Below are the code and all the weights of a small trained network. Each question names an input and a target symbol and asks about switching units off, where a switched-off unit gives its printed mean instead of its output.

import numpy as np


def w(rows, s, z=0):
    codes = np.array(rows[::2]) - 128.0
    scale = np.full(codes.shape[1], s)
    scale[-1] = z or s
    return codes * scale


def f(y):
    return np.maximum(y, 0)


def softmax(a):
    e = np.exp(a - a.max(-1, keepdims=True))
    return e / e.sum(-1, keepdims=True)


def log_softmax(a):
    a = a - a.max(-1, keepdims=True)
    return a - np.log(np.exp(a).sum(-1, keepdims=True))


def net(x, mask):
    ids = ['ΓΔΘΛΠαζημξσω'.index(c) for c in x.split()]
    T = len(ids)
    res = E[ids] + P[:T]
    r = res
    for j in range(3):
        rows = slice(2 * j, 2 * j + 2)
        q, k, v = (r @ M[0][rows].T for M in (Q, K, V))
        z = softmax(np.where(np.tri(T) > 0, q @ k.T / 2**0.5, -1e9)) @ v
        o = O[0][rows]
        res = res + np.where(mask[j], z, o[:, -1]) @ o[:, :-1]
    y = f(res @ A[0][:, :-1].T + A[0][:, -1])
    res = res + np.where(mask[3:11], y, B[0][:, -1]) @ B[0][:, :-1]
    return log_softmax(res[-1] @ U[:, :-1].T + U[:, -1])


Q, K, V, O, A, B = {}, {}, {}, {}, {}, {}
E = w([
[108,153,89,104,56],'Γ',
[112,180,152,99,134],'Δ',
[116,116,123,148,225],'Θ',
[96,120,158,143,165],'Λ',
[196,177,86,90,122],'Π',
[82,174,127,96,86],'α',
[125,120,74,134,177],'ζ',
[93,155,93,94,120],'η',
[105,168,135,104,123],'μ',
[78,149,157,131,186],'ξ',
[154,106,208,125,2],'σ',
[103,173,133,99,121],'ω',
],0.019)
P = w([
[142,124,138,47,155],'0',
[14,152,98,65,158],'1',
[201,103,191,39,123],'2',
[121,147,101,151,145],'3',
[124,154,114,164,160],'4',
[201,162,153,179,139],'5',
[111,149,67,230,169],'6',
[228,218,188,198,97],'7',
[78,85,2,177,136],'8',
[235,212,213,93,95],'9',
],0.0098)
Q[0] = w([
[201,157,222,97,139],'h1',
[123,231,44,170,183],'h1',
[182,143,13,129,253],'h2',
[99,221,82,188,157],'h2',
[179,210,65,180,67],'h3',
[100,98,224,220,198],'h3',
],0.0077)
K[0] = w([
[62,58,1,138,113],'h1',
[191,144,146,238,101],'h1',
[119,186,215,223,66],'h2',
[188,51,132,203,121],'h2',
[187,69,188,198,126],'h3',
[161,118,64,111,195],'h3',
],0.0097)
V[0] = w([
[228,217,32,88,104],'h1',
[56,47,2,132,132],'h1',
[50,181,207,60,13],'h2',
[148,127,212,169,244],'h2',
[121,179,61,64,226],'h3',
[76,52,135,175,92],'h3',
],0.0088)
O[0] = w([
[122,45,178,145,150,255],'h1',
[84,56,65,177,146,113],'h1',
[104,194,183,173,173,106],'h2',
[155,131,114,28,150,145],'h2',
[10,122,135,105,73,221],'h3',
[191,173,125,171,94,46],'h3',
],0.011,0.0091)
A[0] = w([
[91,137,198,111,104,67],'n1',
[119,48,142,114,121,148],'n2',
[146,171,176,149,108,86],'n3',
[162,114,196,79,80,162],'n4',
[96,122,115,82,130,134],'n5',
[88,87,104,115,102,89],'n6',
[57,56,163,185,122,251],'n7',
[130,115,136,107,247,205],'n8',
],0.011,0.0025)
B[0] = w([
[120,76,157,120,108,181],'n1',
[167,84,154,123,162,220],'n2',
[128,63,62,96,161,150],'n3',
[101,93,179,100,121,167],'n4',
[134,128,27,88,76,208],'n5',
[255,95,53,127,220,206],'n6',
[134,114,155,159,203,247],'n7',
[100,194,178,103,83,205],'n8',
],0.0087,0.015)
U = w([
[83,144,116,200,158,195],'Γ',
[57,150,169,39,82,86],'Δ',
[126,121,38,42,104,164],'Θ',
[116,219,114,25,107,93],'Λ',
[142,32,200,63,121,102],'Π',
[38,167,157,135,131,163],'α',
[150,84,1,178,163,110],'ζ',
[60,91,60,156,150,149],'η',
[67,147,143,73,105,113],'μ',
[65,184,104,7,88,165],'ξ',
[193,193,118,153,164,3],'σ',
[6,116,137,87,92,92],'ω',
],0.0071,0.0053)

Each question gives the input, a string of symbols that net reads in full, and the target symbol t.
The units are the heads (2 rows each of Q, K, V and O) and the neurons (one row each of A and B). Each row of codes is followed by its name. A weight is (code - 128) times the scale printed after its matrix; where a second scale follows, it is the last column's (O, A, B and U).
mask holds one flag per unit, heads first, then neurons. A switched-off unit (its flag False) gives its mean, the last column of its rows in O or B, instead of its output. The means were averaged over made-up inputs and are rounded, as every weight is.
A unit's drop is (log p(t) with every unit on - log p(t) with that unit switched off) / (log p(t) with every unit on - log p(t) with every unit switched off).
The circuit of an input: a set's keep is (log p(t) with only the set's units on - log p(t) with every unit switched off) / (log p(t) with every unit on - log p(t) with every unit switched off). Starting from all 11 units, units are removed one at a time, each time the one whose removal leaves the highest keep (on an exact tie, the one counted first), for as long as the keep stays at least 0.8.
circuit, biggest first: the units of the circuit, biggest drop first
unit that matters most: the unit with the biggest drop
top k neurons: the k neurons with the biggest drops, biggest first
which heads matter: for each layer, one digit per head in row order, 1 if its drop is at least 0.15 and else 0, layers parted by /
input Γ ζ ω σ Π Θ ζ ξ Π, target σ: which heads matter -> 001
input Π σ η Π Γ, target ζ: top neuron -> (n8)
input Δ α Π Π ξ ζ Π Θ η, target Θ: circuit, biggest first -> (h2, n5)
input Θ ζ η, target ζ: circuit, biggest first -> (h1, n6, n8)
input Λ Π Π ζ Π Γ Π Θ ζ, target Θ: circuit, biggest first -> (h1, h2, n7)
input η ζ Π Π α, target Π: which heads matter -> 100
input Θ Π Π Θ Π ω Π Θ ξ, target Θ: which heads matter -> 110
input ξ Π Π Π Π Π Π η, target Π: which heads matter -> 100
input α Π Θ Γ Δ Π Γ Θ η, target Θ: which heads matter -> 110
input ξ Θ Π Θ Δ, target Θ: which heads matter -> 111
input Θ Δ ξ ξ Θ, target ξ: which heads matter -> 110
input Π Λ η Π Π Θ σ σ Γ, target σ: which heads matter -> 001
input Θ Δ Π Γ, target Π: which heads matter -> 100
input α ω Π μ μ η Π ζ Γ, target ζ: top 4 neurons -> (n6, n8, n4, n7)
input Θ Π ξ η, target ξ: unit that matters most -> h1
input η ξ Γ Γ, target Γ: which heads matter -> 010
input Π Θ α, target Θ: circuit, biggest first -> (h1, n8, n5)
input μ η Θ ξ Θ Θ, target Θ: circuit, biggest first -> (h2, h1)
input Π σ Π Θ ζ Π Θ, target α: top 2 neurons -> (n8, n6)
input ζ Π μ Π Θ Γ ζ Π, target ζ: circuit, biggest first -> (h1)
